Each row has a hidden stage along a path, written after it and counted from one end. A new block has a new path.
[ 159  255   26   36  388  301  560 -112 -351  -26 -152  -52  -89  -59
 -405  358 -166  -49   59  542  551  200   26  -89  143  174 -482  -40
  -37 -252   55 -197  148  475 -263   47 -559  109   55 -242  524   76] : 5
[ 327  174  116   57  261  301  -13  -68  -77 -136  461  -66  117   32
  -36 -139  -29  -36  166  196  118  -91  -85   37  377 -397  151  -28
  351 -168 -200  310  -61   63 -239   14  -29  -44 -263  -54    4 -291] : 23
[-149  208 -612   74  384  -15  190  173 -150  271  -19 -276 -141  -83
 -160 -147  253   91 -342 -238  157   18  -87  186 -501  426  191 -340
 -255  -99   62 -151  219  -75  304   33  234  353  722  151 -239 -128] : 14
[-229 -142 -242   79 -412 -225  -80  182  -17  143 -564  195 -110  -14
 -129  394  -66  118 -104  -72 -231  102   23    6 -518  493 -323  -53
 -566  143  -58 -107  109    2  464  -61   -4   40  413  -65  -25   81] : 2
[  93  160  318  -68  206  362  366 -186  209  -72   48  261   47  -52
   85 -127 -399 -139  591  279  213   76  115 -241   63  -11 -425  137
   88  -96   29  490 -103  109  -47  -93 -365  -52 -275  165  267 -505] : 18
[ -55 -146 -225   25 -416  -87 -365  263  216  146 -154   56   95    6
  -47   73  -67  356  -30 -286 -124  118 -140  170 -520  339 -186 -106
 -447  237  -50   45    0 -333  298  -75  172  -27  372 -344 -286  295] : 11
[   6 -109 -544   33 -139 -101 -491  253  -16  165  194 -197   43   85
  -45  -86  176  151 -363 -380 -435 -126  -63  288 -215   18  537 -299
 -199    9 -294   62    8 -299  315   93  445   22  357   -2 -376 -102] : 26
[  17 -154 -150   33   56  -93   53   55 -630   98  -41 -313 -171   35
 -350  317   21  -45 -259  -70   49  -90  -11  236  151  420   63 -269
 -178  -16 -288 -287   -2  297  250  -42   20  281  348 -260  139  104] : 4
[-204   22 -428  105 -381  -25   -2  301  146  358 -548  160   44   89
 -166  421  -72  396 -130  115  -15  318  -33   10 -631  467 -452   -5
 -639   20   86 -117  132  -71  193  159 -195  -67  408 -235  -52  262] : 6
[ 169  -93  150 -144 -490  157 -284  129  396 -206 -116   67  130  -46
 -195   73 -356  348  157  -73  185  294 -128   34 -316   -8 -598   91
 -284  136  117  -91   99 -297 -103 -127 -201 -105 -102 -590   81  506] : 9
[-522  148 -145  500  186 -238  146  119 -167  547 -296   65 -132   34
   -3  198  220  368 -194  140    0    0  -26  179 -446  286   91  -51
 -451 -218  -65 -198  182   97  244  -83  363  252  489  325 -365 -122] : 33
[  33 -164  423  223  -10  -21  108 -184 -228  -19 -184  106   10   67
 -269  554 -419  -36  342  472   12  -41  228   32  338   51 -396   64
 -220 -194 -453  -94  -31  394 -161 -106 -399 -178 -222 -227  529   99] : 3
[ 283  274  218 -190  294  303  318 -138   92 -406  152   76  -75 -165
   12 -332 -113 -250  323   82  351   63 -138 -181  117 -145 -227   69
  396  -17  169  352   51   38    9 -206 -182  159 -204  138  102 -509] : 19
[-737    1   -5  673  -33 -205  -21  128  110  842 -283   76   46  233
    1  337  -82  679  -25  257 -135   36  204  252 -498  124  -31   74
 -785 -453 -242 -306  141  -10  -20   63  248   30  238  268 -261  109] : 33
[-395 -272  140  400 -148 -332   62   45 -417  419 -430  -35 -105  360
 -263  733 -243  195   41  341 -208  -56  243  278  196  355 -125   47
 -534 -338 -588 -351  -27  402  120   23 -190   18   16    8  244    3] : 2
[ 488  106  408 -226  190  246  -99 -175  152 -707  495 -126  -13 -330
  -72 -547 -131 -197  273 -278  355  -71 -236    4  128 -368 -122  -65
  466  153   67  179  101 -215  -85 -422  115  172 -198 -228   17  -56] : 16
[ 341  148  147 -142  576  260  223 -247 -177 -360  467 -236  -97 -278
 -119 -405  -86 -383  175 -111  289 -178   -9   -1  246 -108   99 -235
  375  -53  -87  189   42   83   -2 -240   36  224   37   46  197 -344] : 17
[-174   42 -290  136  -98 -145 -199  164  441   94 -166   75   36  -61
   63 -155   -4  183   25 -238 -225   35   -2   91 -617   89  -11  -74
 -363  -14  -63   92  193 -400  262  -74  238  -49  334  180 -295 -122] : 16
[ -78  -11 -700   28   27   89 -289  181  142  348  183 -222   95   26
  -84 -116   29  138 -324 -253 -378  -57  166  157 -393    7  417 -349
 -363 -176 -214   38   88 -288  149  271  253  -72  400   99 -144  -99] : 24
[ -57  268 -383  224  303  135   93  149  -92  302  128 -173   34  240
 -141   71  147  231 -212  263   61   49  -22  181   31 -167  284  -75
  -47 -446 -157  -57  124   75 -177  269  -22   51   66  174 -116 -261] : 25
[-126  -17 -652   -1  -73   40 -250  277  -23  377  111 -215   17  159
  -86  -55  116  238 -378 -282 -271   -4   -2  226 -330  160  392 -275
 -319 -114 -125   -2   23 -213  267  234  272  113  393   70 -288 -138] : 26
[-238  -72 -335  -39 -224 -134  -88  193  320  158 -423    2  -55    9
 -155  100 -195  245  -75 -181  -85  218   63  112 -628  409 -267  -84
 -592  -17   20 -179  196 -279  292  -36  -47   30  384  -33  -17  107] : 12
[ -25  -19  224    0 -171  -94  -93  -23  533 -247 -283  283   19  -79
   52  -54 -327   21  414    6  -98  108   37  -54 -292  -11 -380  152
 -191   27  -73  206  121 -263  131 -272 -112 -163 -106   97   49 -195] : 15
[ 511  100  288 -304  321  321   62 -287  146 -645  402   40  -20 -484
  -23 -503 -233 -449  387 -205  241 -110  -58 -186   43 -141 -199 -172
  377  254   67  427   21 -112   65 -399    1   57  -18 -122  226 -223] : 16
[ -27   -2 -211   23  418  172  114  -52 -179  214  323 -393  -38  -78
 -238 -173 -138   15  -64 -191  171 -106  147  210 -115  219  133 -361
 -213 -199 -177 -139   55    3   36    2   89  235  362  -45  135   15] : 14
[ 262  287  567  172  166  200   -6 -155  231 -458  210  255   63 -224
  -18 -166  -65  122  341  282  402   39 -254  -65   29 -534 -314  181
  277  -34  109  128  190  -24 -332 -369   33    2 -308 -120  -44   35] : 31
[-118  -24 -524  133 -131 -164  -38  324 -343  360 -300 -130  -66  115
 -228  373  211  263 -376  -62  -18  106 -167  237 -318  587    5 -215
 -417   67 -110 -177   44   61  354   97   88  165  622 -254 -226  171] : 7
[ 112  -63  136 -262  -59 -208 -124  -95  415 -610 -256   72 -187 -251
  -36 -270 -247 -321  210 -295 -158   33    8  -35 -208  -13 -162    6
   18  116  -59   90  233 -311  346 -435   12   14  -15  197  113 -351] : 16
[-218  125  273  100 -251  236  -45   19  651   57 -144  249  112   32
  -41  -43 -417  502  288  177  205  292   58  -59 -502 -281 -572  268
 -406 -256  225 -107  225 -257 -274  -68 -168  -61 -286   -8   54  175] : 31
[ -50  174 -589  183  -14   43   28  320 -317  312  -69 -228  -37   -7
 -270  187  355  340 -501  -97  217  106 -248  187 -472  339   -5 -259
 -314   -8  108 -307  202   24  145  165  175  284  649 -290 -299  340] : 4
[-130 -199 -259 -107 -186 -145 -322   83  400  -21 -116 -116  -33 -146
  -88 -185 -241   60  -33 -489 -286   11  144  148 -577  218  -25 -219
 -475   60 -129  -79  167 -455  346 -152  211    0  363    5  -38   62] : 14
[  61  219 -830  -44  213  156  -91  233  -45  213  218 -230   -6  -76
  -72 -251  327   35 -473 -283 -129  -24  -95   92 -417   83  455 -389
  -91  -46   45  105  140 -214  250  232  324  150  576  123 -324 -232] : 24
[ -40  122  577   92 -181  218  324  -73  -16 -176 -265  197  -72   69
 -246  315 -346  241  314  443  523  252  -67 -105   32  -98 -807  347
 -113 -203  176 -253  156  308 -276 -154 -467  164 -421 -211  335  167] : 1
[-259 -120 -407  141  114 -183  -25  122 -144  427  -97  -57  -60   25
   23   36   25    7  -52 -257 -298 -147  108  189 -342  595  227 -310
 -417   46 -299  173  -89  -55  547  -22  270  113  620  203 -204 -301] : 15
[ 129  -16  177   -7 -487 -217 -172  187  226 -349 -564  318  -17   34
 -118  351 -108  197  164  171   60  299 -295   20 -163  126 -553  250
 -139  214   13   11  123 -101  141 -262 -231 -131  -70 -350  -59  146] : 8
[ 104  216  146  132  499  563  249 -256  275  142  510  -95  219 -110
  -87 -258 -430   37  416  273  275  -35  329  -95   -1 -382 -190  -90
  -47 -440 -112  181   56    8 -527  124 -256 -149 -218   36  390  -78] : 18
[  58  -78  255  -54 -401 -135 -194  104  383 -305 -389  222    8   19
 -100  157 -293  205  265   30   54  250 -152   47 -218   80 -515  206
 -215  122  -10   -8  113 -222   91 -278 -192 -101 -124 -269   18  137] : 11
[  71  243 -106  -79 -122  260   52   84  513  -86 -144  302  100   -5
   96 -115 -162   91  245  173    7  245  -36 -218 -312 -183 -311  171
  -33  -78  184  379   98 -210  -15   58 -223 -165 -164  148  -33 -361] : 22
[-188   16 -427  109  193 -295  -53  171 -118  132 -106 -252 -174   -2
  -98  -94  217   24 -273 -337 -136  -87  -72  293 -320  350  332 -268
 -222  -59 -197 -139  170 -147  444 -114  354  277  564  223 -307 -242] : 15
[-122   33  597  241  361  -23  264 -275 -313  -28   31   21 -168  -89
 -113   98 -182  -23  241  290  268 -100   52   71  291  -27 -119   48
   32 -204 -186  -96   33  345  -43 -365   42  239 -123  115  182 -186] : 33
[ 186  -88  460   96   48 -133   89 -126 -622 -358  -25  -48 -214  -44
 -257  297   -9 -183   77  127  194 -154 -172  131  472   83 -134   -8
  204   69 -279 -149   -4  433  131 -359  -21  281  -77 -227  166  -34] : 1
[-362 -145  -90  279 -503 -323 -215  190  170  165 -597  200  -55   71
 -141  451 -111  326  -76   23 -282  105   63   97 -550  207 -331   80
 -667  -51 -155 -308  238  -87  246  -71   34  -56  217  -19  -67  230] : 1
[ 153  -12  592  111 -187  159   47 -168   17 -315  -79  263   24 -130
 -173  252 -342   51  380  304  247   49  -13 -125   57 -176 -638  177
  -63   16  -39  -30   76  204 -198 -264 -261  -47 -311 -317  331  238] : 1
[  92  -54 -521    0 -182    5 -295  301 -273  128  109 -401  -14  -57
 -320   44  232  291 -534 -411   79   43 -236  301 -378  279  113 -362
 -286  127  -10 -348  142 -167  191   62  309  263  594 -516 -269  513] : 6
[ -76   22  389  178   60   64  350  -85 -380    5 -199  -55 -137  166
 -341  446 -255  114  145  435  375   90   40   81  293   70 -443  149
 -117 -314 -154 -347   84  467 -188  -76 -398  199 -237 -144  382   66] : 2
[ 529  241  224 -117   54  486 -141  -59  247 -408  581   98  208 -181
   84 -426  -52  -16  307    1  243   -3 -248 -138  123 -548 -105   30
  474  107  105  521  -51 -191 -247  -97   34  -76 -323 -238 -121 -147] : 22
[ 115   80   49  -60 -361  110   19  148  270 -129 -418  304   63  -25
 -142  280 -220  253  190  221  230  363 -174 -111 -340  206 -705  168
 -260  152  197   66   90  -65   20  -86 -362 -116   14 -399   87  234] : 8

Each row has a hidden stage along a path, written after it and counted from one end. A new block has a new path.
[  96 -188   70  -89  117 -281  164  -97   41  104   -7  -72  171  142
 -194 -145  -11 -131  -33  -70 -162   93   -8   50 -147  211 -124   39
 -133  -90   -5 -187 -133  112  -16  133 -229  -46  -67   34   97  181] : 11
[ 199   99  296   73  -33  158  221 -290 -186 -108 -168  294 -505  177
 -145  117  154 -603  -15  -23  -36  342 -122  178   -7   33 -360   51
  121  112   87  -63   59 -329  190 -232  274  204   86   97 -304  333] : 19
[ -55  400  375  163 -284  333  103 -366 -158  -47   62  211 -237  -41
   60  372 -324 -213  -33  230  209  279  415  -38  -95 -339  -24    3
   16  211   78   80  103 -147   38 -240  404  109   13  207 -182  180] : 19
[ -24  249  372   84 -197  210  109 -284   21  117    0  156 -273   56
  122  344 -333 -219 -208  168   49  106  463   55 -126 -166  -22  109
    8  239  156   95    5  130  -83  -32  170   23   83  299   72  121] : 17
[-109   18  -62   89   84 -121  300   72 -122 -110  -43   -3  412 -436
 -246  109 -247  -26  111  256   69  247   59 -188 -145  -91  178  -43
   -8  -89   12 -107   61 -219  -18 -218   17   -8 -275  132  -89 -108] : 6
[ 128  -19  316  342  184  -18  507 -234   15 -202 -128  263  -51  -19
 -310   61 -116 -443   10  184 -297  202  212  105 -344  106 -145  138
  217  129  307 -166  -42 -278    6  -53   38  319   53  307 -222  198] : 22
[  55  387   33  117 -172  284 -169 -130 -241  -47  -99  220 -155 -119
   87  176  -88 -157  137  144  346  272  237 -146   39 -205  153 -187
   89  105  -22   94  148 -317  108 -109  316   63  139  -97 -311  101] : 8
[ -47 -108 -173   -5  303 -217  172  139  -34  -16 -111  -59   -2  -84
 -270   30  377 -153  246   -3  -61  -47 -355  177  198  -59  -10 -154
  -72  -87 -323  -79  262 -130  303 -129 -174  -21 -106    1   46  -91] : 19
[ 133 -146   65   21  199 -176  101   15   73   18 -117   38  115  120
 -144 -142   13 -209 -101   14 -231  201   -4   35 -260  263  -30   -8
   62   73  103 -127 -211   -4 -100  174 -185  -29   55   -4  -95  131] : 6
[ -70  -85 -239   76  270 -244   64  263   97  145  -38 -140  441 -150
 -144  -65   -2  190  169  104  -25  -78   97  -79 -107   57  344 -166
  -25   -3 -136  -64   33   92    5  206 -344 -115  -94  -10  148 -172] : 5
[  94  266   20   92  -29  148  113  -53  -98  -46  -90   71  101  -92
  -37   20 -303  -27   72  190  200  326  248 -328 -243   65  136 -110
  115   21  106  -41  -48 -296  -64   55  152   59 -157   43 -182  116] : 1
[-154  242  -67  255  284   47  -62  101   -9 -144   63  -22   78 -148
  -44  148  182   64  279  236   37  -83   79   89   33 -387  287 -202
  -16  226 -283   72  317 -147   84 -111   44   -4   59  -52 -153 -132] : 19
[ -91  -84  176   17  -80 -148  392 -124   18  242 -243  -35 -259  -81
   -3  213  -28 -366   35  -85   47 -261  166  187  256   -5 -164  227
  -46 -118  -81   83  318  177  204   49 -167    4  189  400  337  -47] : 19
[-296   11   12   -5  186 -160  252   14   66 -251 -182  -34   95 -283
 -201  181  -26 -164   48  251 -144  116 -162   39   48 -169   36 -155
  -15 -165 -229   -5  132 -180  165 -191 -113  -71  -83  151  -71 -262] : 23
[-121  127   24  -58 -178   46  107  -74 -193  142 -151   51  -43  -17
  -36   82  -36 -149  160  -31  261  203    8  -74  114  -28  -15 -130
    2 -107 -179   40  117  -85  256  -80   12  -39  -28   -1  -80   31] : 5
[ -56  251  303 -261 -370  268  179 -343 -237  -25 -405  332 -698    2
   84  337 -161 -662 -236   15  195  443 -101   13  218   35 -383   56
   95 -157   67  122   48 -232  196 -338  294   11   54  178 -179  103] : 11
[-111 -137  267 -100  -64 -144  594 -283 -157 -146 -301  130 -272  -41
 -332  111   52 -629   34  -41 -115  305 -347  158  129   94 -493   88
   19 -311  -81 -122  109 -280  370 -338   11  119  -92  274 -136   97] : 22
[ 116  331  163  231  -19  271   28 -180 -108  -22  150  239  -51  -25
  -78  269 -194  -50   26  265  107  255  371  -39 -248 -241  156  -94
   48  328  158  -43   15 -160  -31 -166  294  161 -138   97 -142  193] : 16
[ 121   37  -83  -67  272 -122 -349   33   57 -101   76  -73  148  237
  -54 -211  225   42   13   31 -131  210 -141   16 -158   37   88 -278
 -107  115 -201 -103 -164  -62  -75  166  -86 -152   61 -353 -231  155] : 10
[  71  337  175  166   57  263 -192 -164  -45  -16  101  182 -215  250
   62  118   65  -85   40  125   41  164  238   90 -157 -198   88 -153
   39  373  -30   40   20  -69   -8  -13  193   67  121 -106 -239  216] : 15
[ 165 -113 -143  -39  210 -266  -72   47   31  -35   21 -171  158  -53
 -173  -74  199  -33  109   11  -33   29 -166   20   60  -26   32 -169
 -175  -70 -239 -134   81 -119  103   98  -85  -99  -28  -77   43   72] : 20
[ -26 -131  115  -48  103 -282  420  -98 -126 -237 -147 -106  100 -359
 -209   27  -85 -389    0   78  -61  138 -173   -5   56  -24 -248  252
 -140 -246  -30 -119  183 -236  -56 -270   65  -29  -83  219  -63   30] : 13
[-147   18  -51  -38  137  -98  141   41  -66   26  -51  -48  -61  -72
 -155  149  220 -124  172   32   34   -8 -215  156  195 -183  -12 -113
 -112  -31 -312   -6  259  -36  253 -204  -68  -62 -117   46   60  -82] : 18
[-136   83 -224   87  257 -142   42  158  -31   36   51 -109  279 -216
 -148   69  116  166  310  130   99 -143   28    4   85 -218  288 -169
 -129  -11 -282  -31  284  -17  122  -60 -148  -52 -144  -29  105 -158] : 13
[-155  -83 -102 -160  115 -121  347   37  -39   55 -291  117 -215  -72
 -313  208  211 -299  106   20  -56  119 -397  161  240   56 -121 -200
   27 -241 -231  -58  157 -123  466 -234 -208   11 -247  156  123 -171] : 21
[   8  224  -50   69   82   77 -265   18   65  103   54  -16  -74   66
   87  161   93   88   78  117  107  -62  187   52   52 -232  247 -250
  -65  211 -218   90  135   55   83  125   -1  -93  107  -66   55  -20] : 19
[  49   56  204  -49  -63   42  217 -215 -105   25 -177  211 -225  106
 -108   80  -76 -388  -81    8  -28  287   24   50  -75  135 -203   43
   61  -24  114  -62  -67  -98   79 -102   38   76   -8  102 -116  181] : 10
[ 103   29  -76   70  315 -133 -191   40   51  -20  240 -111  264  186
 -150 -130  211  164  138   63 -112   65  -20   71 -190 -101  154 -224
 -165  206 -206 -149  -42   17  -37   93  -89  -67  -90 -221  -76  159] : 15
[ -50  158   94  251  106   58  298  -83 -129  -86  114  106  132 -211
 -243  225  -87  -69  194  242   46  129  165   24 -132 -277  106  -22
  -11  155    0  -90  194 -187   81 -294  156  157 -225  180  -87   51] : 18
[-120  260   85  119  -77  190  445 -127 -310 -243 -148  253 -160 -518
 -252  453 -163 -360  144  319  219  339  -57  -63  115 -336  -37  -12
   73  -68   18  -13  337 -508  236 -635  396  180 -314  297 -200  -76] : 19
[ 149  -96  -38 -144  206 -230 -182   25  187  113  -36 -120   39  200
   12 -114   77  -34 -151  -29 -171  -15   14   60  -83  176   32  -79
 -133   30  -78  -67 -150  187 -119  321 -254 -188  102  -81  151   81] : 12
[-192   27 -410  298  567 -230  -58  410    7  -76   61 -152  575 -242
 -222 -139  363  317  539  166  -18 -220  -47   28  -15 -224  526 -315
  -19  110 -394  -44  315  -99  108   44 -312  -42  -17 -251 -116 -269] : 8
[-257  216 -110 -124 -116   60  117  -69 -207  -79  -59   62   -4 -254
 -231  312    3  -30  240  181  270  295 -230  -77  243 -322   60 -379
  -99 -234 -375  -10  234 -296  466 -407  122  -32 -357   16  -74 -154] : 22
[ -36  241  165   70  111  114 -245  -84  110    2  122    5 -108  217
  135  121   19   13  -87  150  -64   50  220  115 -142 -219  128 -130
  -65  344 -121   79  -23  128 -120   82   48 -110  143  -66  -80   79] : 16
[ -39  192  -63  -56  -50   25 -103  -21 -104  -54  -49   19  111 -225
   -8  140 -155  -15   21  181  193  231   83 -166   15 -150  166 -177
  -70  -50  -99   12   52 -160   12  -93  108 -106  -69  -49  -98  -41] : 9
[ -27   79  132  167   22  -14  249 -157  -11    8  -12   86   42  -46
 -175  148 -103 -124  120  136  -10   69  216   29  -95  -97   32  -60
   13   35  -10  -65   91  -88  150  -31  -10  118  -42  189   -2   60] : 21
[-142  -25 -342 -114  210 -324 -333  211  -12   65   81 -361  426  -52
  -30 -197  312  295  343  -59  155 -137 -188  -31  219 -178  265 -342
 -301 -148 -601  -10  210   64  162  163 -264 -302   49 -358   35 -120] : 9
[ -39  114   84  -11   29   45   83  -95 -136  -29  -96   68 -285   26
  -73  158  211 -299  110    2   77  115 -170  158  179 -162 -135  -73
  -41   36 -218   26  228 -151  236 -221  113    5   21   25 -109   72] : 18
[ -53  328 -121  155  331   93 -533  114  165   18  269  -66  210  256
  114  -25  156  409  135  206  -30  -58  268   33 -215 -275  481 -405
  -89  426 -273   53  -28  146 -127  251 -102 -143   94 -348 -111   -8] : 13
[ 337  185  167  127  125   97 -349 -134  153    3  140   59  -71  262
  135   -2  -89  -27 -222  145 -114  125  400    5 -343   -8  137  -67
  -17  410  170  -29 -220   48 -319  317  113  -34  220  -80  -89  297] : 15
[ -74 -111   45   26  260 -185  512   55   11  -45 -212  -30  158   16
 -266 -151  -47 -205   92   38 -175  182 -131  -64 -229  298 -115   65
  106 -121   19 -145  -51 -133   11   19 -236   47 -213  147  -71   22] : 1
[ -58  137  385   10 -229  118  279 -387  -42  -65 -205  227 -337   73
  -63  237 -228 -455 -128   98  -27  308  159   48  -56  -11 -256    6
   92  -51   84   11  -39 -148  183 -100  132  108   99  262 -135  140] : 23
[ 267 -312  -79 -161  127 -465 -168    6   90  107   40 -305  379  134
  -97 -359   82   -8  -41 -169 -108   60  -68  -50 -100  254  -53  -49
 -260 -143 -143 -203 -191  113 -108  403 -262 -229  120 -175   90  235] : 8
[ -60   10   -6    2  139  -70   -1  -32   33  162  -43    9 -159  306
 -114    5  344  -96  199  -96  -49  -56 -120  235  116  -22  -30 -229
  -45   55 -322  -11  124   82  341   90 -216  -12   70  -70   43   53] : 20
[  43   78   74   16  -46   28   42 -101  -28  202 -126  141 -105  135
  -15   58  -46 -162   18  -17   55   77  207   33  -43   99   29  -63
   49   47   31    1  -20   71  102  123 -103   29   95   42   34  101] : 9
[-202  160  124   49  -49  119  182  -38  -59  116 -219  155 -149   47
   14  144  -70 -208   46   64   67  140  127   26  -22   10   38  -60
  147   63  -45  103   58   10  134  -37  -75    1   67   94  -97  -56] : 5
[ 199 -168   83   91  137 -280  319  -74  -11 -109   40 -113  255 -299
 -253   41 -158 -198  -35  134 -102   88   71  -30 -138  -20  -71  183
 -146  -49  106 -201   58 -143 -128  -65   54   22 -133  259   86  136] : 18
[ 148  121   54  221  363  -40 -265   32  251   -7  198  -45  213  201
   53  -71  -23  175  -80  200 -242  -71  404   50 -395  -50  312  -94
  -33  425   60  -45 -153  169 -343  354 -128  -59  160  -94  -20  113] : 14
[ -25 -113   62  -26    1 -142  521 -117 -262   51 -156   62 -176 -132
 -334  129  204 -442  248 -111   93   84 -303  177  256  -39 -316  107
  -76 -205 -162 -121  340 -195  399 -378   29  130 -193  223   45  103] : 17
[  89  178  155  139   29   86  -15 -176  -39   80  157   82    5  180
  -57   67  -41  -23   70   74   31  105  275   50 -185 -122   56  -66
  -58  239    3  -63   -1   27   -4   23   78   69  -15    4  -51  235] : 15
[ 214  131  -24  103   78  -41 -400    3  120   51   53  -74  204   44
  168  -85 -124  111  -71  116   39   26  419 -134 -209   -9  304 -138
  -49  207   23   17 -119   52 -257  418  -26 -134  295 -154  -52  118] : 8
